Below is a small trained network, with its code and all its weights. Each question gives an input and a class and asks what happens when units are switched off, that is, made to give their printed mean instead of their output.

import numpy as np


def w(rows, s, z=0):
    codes = np.array(rows[::2]) - 128.0
    scale = np.full(codes.shape[1], s)
    scale[-1] = z or s
    return codes * scale


def f(y):
    return y / 2 * (1 + np.tanh(0.7978845608 * (y + 0.044715 * y**3)))


def log_softmax(a):
    a = a - a.max(-1, keepdims=True)
    return a - np.log(np.exp(a).sum(-1, keepdims=True))


def net(x, mask):
    res = np.array(x, float).reshape(1, 7) / 4 @ E
    y = f(res @ A[0][:, :-1].T + A[0][:, -1])
    res = res + np.where(mask, y, B[0][:, -1]) @ B[0][:, :-1]
    return log_softmax(res[-1] @ U[:, :-1].T + U[:, -1])


A, B = {}, {}
E = w([
[134,49,60,106,144,147],'x0',
[174,184,100,163,172,145],'x1',
[193,121,124,171,181,13],'x2',
[130,82,179,244,170,150],'x3',
[66,102,140,193,74,113],'x4',
[143,120,77,155,112,201],'x5',
[42,140,104,81,231,133],'x6',
],0.011)
A[0] = w([
[153,117,97,134,249,180,255],'N0',
[143,156,39,169,199,12,96],'N1',
[34,95,128,126,76,254,177],'N2',
[117,119,243,163,131,41,163],'N3',
[179,96,167,98,64,70,151],'N4',
[210,63,106,175,78,175,238],'N5',
[141,96,198,193,142,128,211],'N6',
[176,234,70,115,106,96,155],'N7',
],0.0085,0.0059)
B[0] = w([
[145,154,68,99,254,154,229],'N0',
[218,58,174,101,190,67,200],'N1',
[41,191,57,162,75,172,246],'N2',
[80,147,230,208,128,44,201],'N3',
[144,82,120,116,19,47,183],'N4',
[172,122,49,171,81,127,235],'N5',
[122,175,143,237,152,123,199],'N6',
[168,140,231,47,83,172,196],'N7',
],0.0085,0.012)
U = w([
[99,148,125,67,192,160,2],'0',
[5,152,102,125,83,177,252],'1',
[183,134,84,201,141,192,66],'2',
[104,74,147,131,129,138,8],'3',
[113,143,223,201,142,68,160],'4',
[156,80,132,82,207,79,150],'5',
[183,152,202,78,68,146,155],'6',
[158,53,104,123,58,76,110],'7',
],0.012,0.0023)

Each question gives the input, the list of numbers given to net, and the class t.
The units are the neurons (one row each of A and B). Each row of codes is followed by its name. A weight is (code - 128) times the scale printed after its matrix; where a second scale follows, it is the last column's (A, B and U).
mask holds one flag per neuron, in row order. A switched-off neuron (its flag False) gives its mean, the last column of its row in B, instead of its output. The means were averaged over made-up inputs and are rounded, as every weight is.
A unit's drop is (log p(t) with every unit on - log p(t) with that unit switched off) / (log p(t) with every unit on - log p(t) with every unit switched off).
The circuit of an input: a set's keep is (log p(t) with only the set's units on - log p(t) with every unit switched off) / (log p(t) with every unit on - log p(t) with every unit switched off). Starting from all 8 units, units are removed one at a time, each time the one whose removal leaves the highest keep (on an exact tie, the one counted first), for as long as the keep stays at least 0.8.
units of the circuit, in order: the units of the circuit, biggest drop first
most important unit: the unit with the biggest drop
k most important neurons: the k neurons with the biggest drops, biggest first
drop of u: that unit's drop, to one decimal
input [8,-2,3,6,7,1,-1], class 2: most important unit => N5
input [5,4,4,-7,-3,8,-6], class 7: units of the circuit, in order => [N4; N6]
input [-3,2,3,-3,7,8,-6], class 7: units of the circuit, in order => [N0; N4]
input [5,-8,6,5,-5,-6,2], class 4: 2 most important neurons => [N3; N6]
input [-4,1,7,-8,0,-6,-5], class 6: 2 most important neurons => [N7; N6]
input [-3,5,6,-5,-5,8,0], class 5: 3 most important neurons => [N1; N0; N2]
input [-7,8,-7,4,6,7,-4], class 1: 2 most important neurons => [N2; N1]
input [3,1,1,-6,6,-2,5], class 5: 2 most important neurons => [N2; N1]
input [-2,7,8,5,-7,-5,4], class 5: 2 most important neurons => [N0; N1]
input [-8,7,2,-4,-2,2,0], class 6: drop of N7 => 0.5
input [3,8,4,-7,2,4,-2], class 6: drop of N7 => 1.0
input [8,1,-6,1,-6,2,2], class 1: drop of N2 => 2.9
